Below is a small trained network, with its code and all its weights. Each question gives an input and a class and asks what happens when units are switched off, that is, made to give their printed mean instead of their output.

import numpy as np


def w(rows, s, z=0):
    codes = np.array(rows[::2]) - 128.0
    scale = np.full(codes.shape[1], s)
    scale[-1] = z or s
    return codes * scale


def norm(h):
    return h / np.sqrt((h * h).mean(-1, keepdims=True) + 1e-5)


def f(y):
    return y / 2 * (1 + np.tanh(0.7978845608 * (y + 0.044715 * y**3)))


def log_softmax(a):
    a = a - a.max(-1, keepdims=True)
    return a - np.log(np.exp(a).sum(-1, keepdims=True))


def net(x, mask):
    res = np.array(x, float).reshape(1, 4) / 4 @ E
    u = 0
    for l in range(4):
        y = f(norm(res) @ A[l][:, :-1].T + A[l][:, -1])
        res = res + np.where(mask[u : u + 8], y, B[l][:, -1]) @ B[l][:, :-1]
        u += 8
    return log_softmax(norm(res)[-1] @ U[:, :-1].T + U[:, -1])


A, B = {}, {}
E = w([
[115,72,106,155,155,114,101,112,120,113,40],'x0',
[122,153,83,113,107,207,102,76,81,118,120],'x1',
[61,151,153,168,112,132,118,148,136,195,89],'x2',
[127,131,205,12,140,180,150,140,143,161,76],'x3',
],0.011)
A[0] = w([
[154,73,111,197,144,79,45,72,97,206,196,120],'0.n0',
[155,215,151,174,193,123,109,103,117,218,66,6],'0.n1',
[119,195,139,84,118,86,116,87,125,145,187,134],'0.n2',
[134,3,241,196,166,174,140,163,156,108,148,156],'0.n3',
[144,153,165,147,212,18,70,181,161,168,154,77],'0.n4',
[176,50,167,167,99,78,129,110,141,179,118,122],'0.n5',
[145,142,131,141,107,211,62,30,99,123,106,163],'0.n6',
[134,237,82,24,56,61,94,133,172,159,162,107],'0.n7',
],0.0059,0.0023)
B[0] = w([
[30,175,188,16,97,84,181,47,45,102,115,212],'0.n0',
[93,116,8,71,133,107,115,196,105,209,117,146],'0.n1',
[105,5,124,126,190,121,99,137,188,195,126,191],'0.n2',
[131,110,219,61,132,184,101,156,31,137,116,182],'0.n3',
[125,120,125,204,190,115,159,140,47,120,92,206],'0.n4',
[145,106,129,129,76,166,68,201,127,76,217,158],'0.n5',
[142,137,212,132,167,99,97,255,103,102,121,254],'0.n6',
[104,172,121,179,219,83,76,131,157,131,175,218],'0.n7',
],0.0072,0.0037)
A[1] = w([
[71,23,86,119,124,174,95,148,90,117,87,40],'1.n0',
[147,77,187,71,107,159,117,163,123,168,142,80],'1.n1',
[118,157,114,106,167,17,109,161,152,120,111,137],'1.n2',
[128,199,110,158,131,254,6,65,74,131,130,3],'1.n3',
[233,107,91,91,96,111,238,166,189,4,158,61],'1.n4',
[203,95,82,97,150,124,182,94,156,96,134,133],'1.n5',
[118,73,89,78,174,93,106,142,166,150,129,184],'1.n6',
[110,29,118,142,131,90,56,63,183,102,29,61],'1.n7',
],0.0074,0.0023)
B[1] = w([
[157,93,133,132,141,144,119,114,139,183,198,208],'1.n0',
[71,132,80,135,162,99,161,108,86,56,148,252],'1.n1',
[116,82,145,130,159,169,185,113,84,79,186,190],'1.n2',
[163,2,99,106,73,164,152,197,145,63,113,223],'1.n3',
[143,150,88,156,182,102,69,134,77,131,73,245],'1.n4',
[117,151,42,132,159,94,69,133,128,224,70,183],'1.n5',
[114,115,123,160,157,153,102,96,70,83,108,181],'1.n6',
[159,128,208,152,151,132,118,67,200,151,226,186],'1.n7',
],0.0088,0.004)
A[2] = w([
[70,191,64,196,145,140,144,59,144,87,177,247],'2.n0',
[135,140,178,2,207,136,155,98,195,167,42,188],'2.n1',
[216,98,185,106,134,93,73,74,144,150,154,224],'2.n2',
[168,193,102,130,134,159,168,177,191,171,237,89],'2.n3',
[28,134,113,160,102,96,143,172,166,212,130,44],'2.n4',
[91,108,149,158,222,198,123,128,96,113,218,183],'2.n5',
[83,124,138,179,106,135,162,142,166,188,71,65],'2.n6',
[126,177,176,49,124,65,79,81,83,84,36,218],'2.n7',
],0.0077,0.0014)
B[2] = w([
[108,156,181,93,104,131,132,103,164,136,122,177],'2.n0',
[114,117,136,153,83,65,113,79,139,76,163,209],'2.n1',
[52,109,119,152,167,148,104,164,170,214,142,162],'2.n2',
[96,7,179,188,161,134,82,109,126,168,149,155],'2.n3',
[168,153,49,88,172,123,93,131,147,109,102,163],'2.n4',
[151,135,129,108,93,175,142,112,166,168,107,254],'2.n5',
[135,147,62,117,223,94,115,124,109,118,176,138],'2.n6',
[121,215,102,185,118,138,142,149,123,165,136,181],'2.n7',
],0.012,0.0088)
A[3] = w([
[65,156,155,150,81,79,165,66,124,32,113,106],'3.n0',
[221,202,119,121,31,140,194,158,115,201,80,92],'3.n1',
[188,134,123,106,82,181,201,109,123,152,91,126],'3.n2',
[94,129,30,77,142,74,149,170,176,181,89,66],'3.n3',
[91,125,143,131,111,75,184,150,100,67,189,216],'3.n4',
[148,98,196,173,202,60,231,245,133,128,111,1],'3.n5',
[113,143,168,81,79,99,105,100,109,44,170,66],'3.n6',
[131,103,163,171,167,155,183,254,121,48,137,62],'3.n7',
],0.008,0.0033)
B[3] = w([
[88,169,135,114,99,118,169,71,167,93,163,253],'3.n0',
[131,172,185,146,122,201,212,137,151,252,225,131],'3.n1',
[152,212,113,161,97,182,116,153,116,144,77,132],'3.n2',
[183,159,101,237,120,123,79,120,68,143,115,172],'3.n3',
[122,132,118,99,54,110,98,152,136,121,83,222],'3.n4',
[154,86,82,98,76,191,95,165,129,69,125,177],'3.n5',
[172,134,118,167,138,87,133,118,146,87,105,200],'3.n6',
[201,81,212,71,148,155,117,138,67,102,46,178],'3.n7',
],0.011,0.0057)
U = w([
[97,172,123,121,59,23,152,67,161,59,134,179],'0',
[197,44,113,70,100,192,109,205,68,64,66,213],'1',
[158,182,20,158,254,73,69,145,72,153,93,134],'2',
[115,40,175,141,173,136,125,108,202,204,190,157],'3',
[150,201,149,121,119,189,199,140,113,199,125,59],'4',
[151,110,87,90,174,74,231,154,105,165,96,3],'5',
],0.013,0.0043)

Each question gives the input, the list of numbers given to net, and the class t.
The units are the neurons (one row each of A and B). Each row of codes is followed by its name. A weight is (code - 128) times the scale printed after its matrix; where a second scale follows, it is the last column's (A, B and U).
mask holds one flag per neuron, layer by layer. A switched-off neuron (its flag False) gives its mean, the last column of its row in B, instead of its output. The means were averaged over made-up inputs and are rounded, as every weight is.
A unit's drop is (log p(t) with every unit on - log p(t) with that unit switched off) / (log p(t) with every unit on - log p(t) with every unit switched off).
The circuit of an input: a set's keep is (log p(t) with only the set's units on - log p(t) with every unit switched off) / (log p(t) with every unit on - log p(t) with every unit switched off). Starting from the 12 units with the biggest drops (on a tie, the unit counted first), units are removed one at a time, each time the one whose removal leaves the highest keep (on an exact tie, the one counted first), for as long as the keep stays at least 0.8.
units of the circuit, in order: the units of the circuit, biggest drop first
k most important neurons: the k neurons with the biggest drops, biggest first
k most important neurons of layer l: the k neurons of layer l with the biggest drops, biggest first
input [5,-5,-6,-3], class 2: 4 most important neurons => [0.n6; 1.n4; 0.n2; 1.n3]
input [-3,1,-2,-2], class 4: units of the circuit, in order => [2.n5; 2.n1]
input [7,2,6,-1], class 3: 2 most important neurons => [1.n7; 1.n0]
input [6,-6,7,6], class 2: units of the circuit, in order => [2.n6]
input [-6,3,-5,5], class 3: units of the circuit, in order => [0.n7; 2.n3]
input [-2,6,-7,2], class 2: units of the circuit, in order => [1.n5; 1.n4]
input [-5,4,-1,-4], class 3: 4 most important neurons => [2.n3; 1.n1; 0.n3; 0.n2]
input [-3,-8,-7,8], class 0: 3 most important neurons => [2.n1; 0.n6; 1.n3]
input [-6,-5,-2,-4], class 3: 2 most important neurons of layer 1 => [1.n3; 1.n1]
input [7,-7,7,-3], class 1: 2 most important neurons => [0.n4; 3.n5]
input [-3,-2,-5,-4], class 2: 2 most important neurons => [1.n4; 1.n5]
input [6,5,-5,5], class 3: 4 most important neurons => [0.n0; 1.n7; 1.n0; 2.n2]
input [3,-7,1,-6], class 1: 2 most important neurons of layer 3 => [3.n5; 3.n7]
input [-8,6,7,1], class 3: units of the circuit, in order => [2.n3]
input [6,5,0,-6], class 0: 3 most important neurons => [0.n2; 0.n0; 0.n3]
input [2,6,5,7], class 0: 2 most important neurons => [2.n1; 2.n5]
input [0,7,7,5], class 1: 3 most important neurons of layer 1 => [1.n3; 1.n5; 1.n4]
input [-2,2,-3,0], class 4: 2 most important neurons of layer 0 => [0.n7; 0.n6]
input [1,-4,-4,2], class 1: 2 most important neurons of layer 2 => [2.n4; 2.n0]
input [0,0,2,2], class 4: most important neuron of layer 1 => [1.n6]
input [7,3,-2,-8], class 0: 2 most important neurons => [0.n0; 0.n2]
input [8,-4,-3,-8], class 0: 2 most important neurons => [0.n0; 0.n2]
